Below is a small trained network, with its code and all its weights. Each question gives an input and a target symbol and asks what happens when units are switched off, that is, made to give their printed mean instead of their output.

import numpy as np


def w(rows, s, z=0):
    codes = np.array(rows[::2]) - 128.0
    scale = np.full(codes.shape[1], s)
    scale[-1] = z or s
    return codes * scale


def f(y):
    return y / 2 * (1 + np.tanh(0.7978845608 * (y + 0.044715 * y**3)))


def softmax(a):
    e = np.exp(a - a.max(-1, keepdims=True))
    return e / e.sum(-1, keepdims=True)


def log_softmax(a):
    a = a - a.max(-1, keepdims=True)
    return a - np.log(np.exp(a).sum(-1, keepdims=True))


def net(x, mask):
    ids = ['ΞΣεζλτφ'.index(c) for c in x.split()]
    T = len(ids)
    res = E[ids] + P[:T]
    r = res
    for j in range(2):
        rows = slice(2 * j, 2 * j + 2)
        q, k, v = (r @ M[0][rows].T for M in (Q, K, V))
        z = softmax(np.where(np.tri(T) > 0, q @ k.T / 2**0.5, -1e9)) @ v
        o = O[0][rows]
        res = res + np.where(mask[j], z, o[:, -1]) @ o[:, :-1]
    y = f(res @ A[0][:, :-1].T + A[0][:, -1])
    res = res + np.where(mask[2:6], y, B[0][:, -1]) @ B[0][:, :-1]
    return log_softmax(res[-1] @ U[:, :-1].T + U[:, -1])


Q, K, V, O, A, B = {}, {}, {}, {}, {}, {}
E = w([
[120,104,159,52,80,164,97],'Ξ',
[55,186,190,123,181,97,153],'Σ',
[108,111,158,162,104,72,209],'ε',
[75,107,129,96,27,219,140],'ζ',
[138,129,114,93,78,58,90],'λ',
[181,3,88,110,145,23,128],'τ',
[83,96,101,252,64,186,167],'φ',
],0.02)
P = w([
[247,170,81,103,89,152,169],'0',
[158,176,141,125,132,108,104],'1',
[146,192,172,99,77,146,87],'2',
[124,184,184,107,126,123,106],'3',
[130,159,118,121,101,168,105],'4',
[101,190,139,139,126,143,134],'5',
[116,168,138,128,115,153,123],'6',
[117,183,152,136,118,126,159],'7',
],0.012)
Q[0] = w([
[150,174,158,124,69,106,131],'H0',
[2,134,175,91,35,107,186],'H0',
[110,168,99,76,37,25,167],'H1',
[168,189,155,113,162,61,120],'H1',
],0.0095)
K[0] = w([
[148,93,177,133,139,237,233],'H0',
[230,177,22,76,83,103,218],'H0',
[242,163,32,3,102,169,252],'H1',
[187,180,126,105,209,130,210],'H1',
],0.0062)
V[0] = w([
[141,166,132,173,82,231,162],'H0',
[130,194,37,104,104,122,33],'H0',
[123,240,210,119,254,127,175],'H1',
[142,47,172,128,156,151,177],'H1',
],0.0073)
O[0] = w([
[100,121,106,134,173,125,57,116],'H0',
[118,220,156,106,100,72,39,169],'H0',
[58,99,141,142,93,107,97,2],'H1',
[79,145,59,2,148,61,125,86],'H1',
],0.0098,0.0079)
A[0] = w([
[70,153,64,141,128,138,165,253],'N0',
[106,113,201,197,193,246,177,124],'N1',
[69,163,82,125,132,179,2,108],'N2',
[169,88,146,135,147,28,56,69],'N3',
],0.0068,0.0028)
B[0] = w([
[234,36,143,123,123,65,95,174],'N0',
[5,119,136,92,111,112,122,214],'N1',
[184,179,115,131,158,111,130,177],'N2',
[141,114,65,122,97,163,146,255],'N3',
],0.012,0.0026)
U = w([
[104,140,70,151,74,57,105,95],'Ξ',
[85,33,139,226,61,90,36,62],'Σ',
[103,27,103,118,114,95,127,180],'ε',
[152,97,150,145,200,181,101,161],'ζ',
[200,100,206,253,118,106,122,187],'λ',
[50,208,13,102,106,168,249,2],'τ',
[96,108,120,177,196,103,92,211],'φ',
],0.0066,0.0035)

Each question gives the input, a string of symbols that net reads in full, and the target symbol t.
The units are the heads (2 rows each of Q, K, V and O) and the neurons (one row each of A and B). Each row of codes is followed by its name. A weight is (code - 128) times the scale printed after its matrix; where a second scale follows, it is the last column's (O, A, B and U).
mask holds one flag per unit, heads first, then neurons. A switched-off unit (its flag False) gives its mean, the last column of its rows in O or B, instead of its output. The means were averaged over made-up inputs and are rounded, as every weight is.
A unit's drop is (log p(t) with every unit on - log p(t) with that unit switched off) / (log p(t) with every unit on - log p(t) with every unit switched off).
The circuit of an input: a set's keep is (log p(t) with only the set's units on - log p(t) with every unit switched off) / (log p(t) with every unit on - log p(t) with every unit switched off). Starting from all 6 units, units are removed one at a time, each time the one whose removal leaves the highest keep (on an exact tie, the one counted first), for as long as the keep stays at least 0.8.
circuit, biggest first: the units of the circuit, biggest drop first
top k neurons: the k neurons with the biggest drops, biggest first
heads that matter: for each layer, one digit per head in row order, 1 if its drop is at least 0.15 and else 0, layers parted by /
drop of u: that unit's drop, to one decimal
input τ λ ζ λ, target τ: circuit, biggest first => H1, N0
input ε τ λ λ ζ ε, target ε: heads that matter => 10
input ε ε Ξ τ φ, target ε: top 2 neurons => N0, N1
input λ τ λ λ τ ε λ, target λ: circuit, biggest first => H1, N1
input Σ λ Σ Ξ ε, target Σ: circuit, biggest first => H1
input τ λ Ξ, target τ: heads that matter => 11
input ε ε λ ε λ λ, target ε: heads that matter => 11
input ε τ ε, target ε: circuit, biggest first => H0, H1
input ε ζ τ λ τ ζ, target ε: heads that matter => 10
input τ λ φ, target τ: heads that matter => 11
input τ Σ ε φ λ ε λ λ, target τ: drop of H1 => 0.8
input Ξ λ λ ε λ φ, target Σ: drop of N1 => 0.9
input τ τ λ ζ λ λ λ φ, target Σ: drop of N3 => 0.1
input λ λ ε Σ λ ε λ, target λ: drop of N1 => 0.3
input Σ λ λ ε ε, target Σ: top neuron => N1
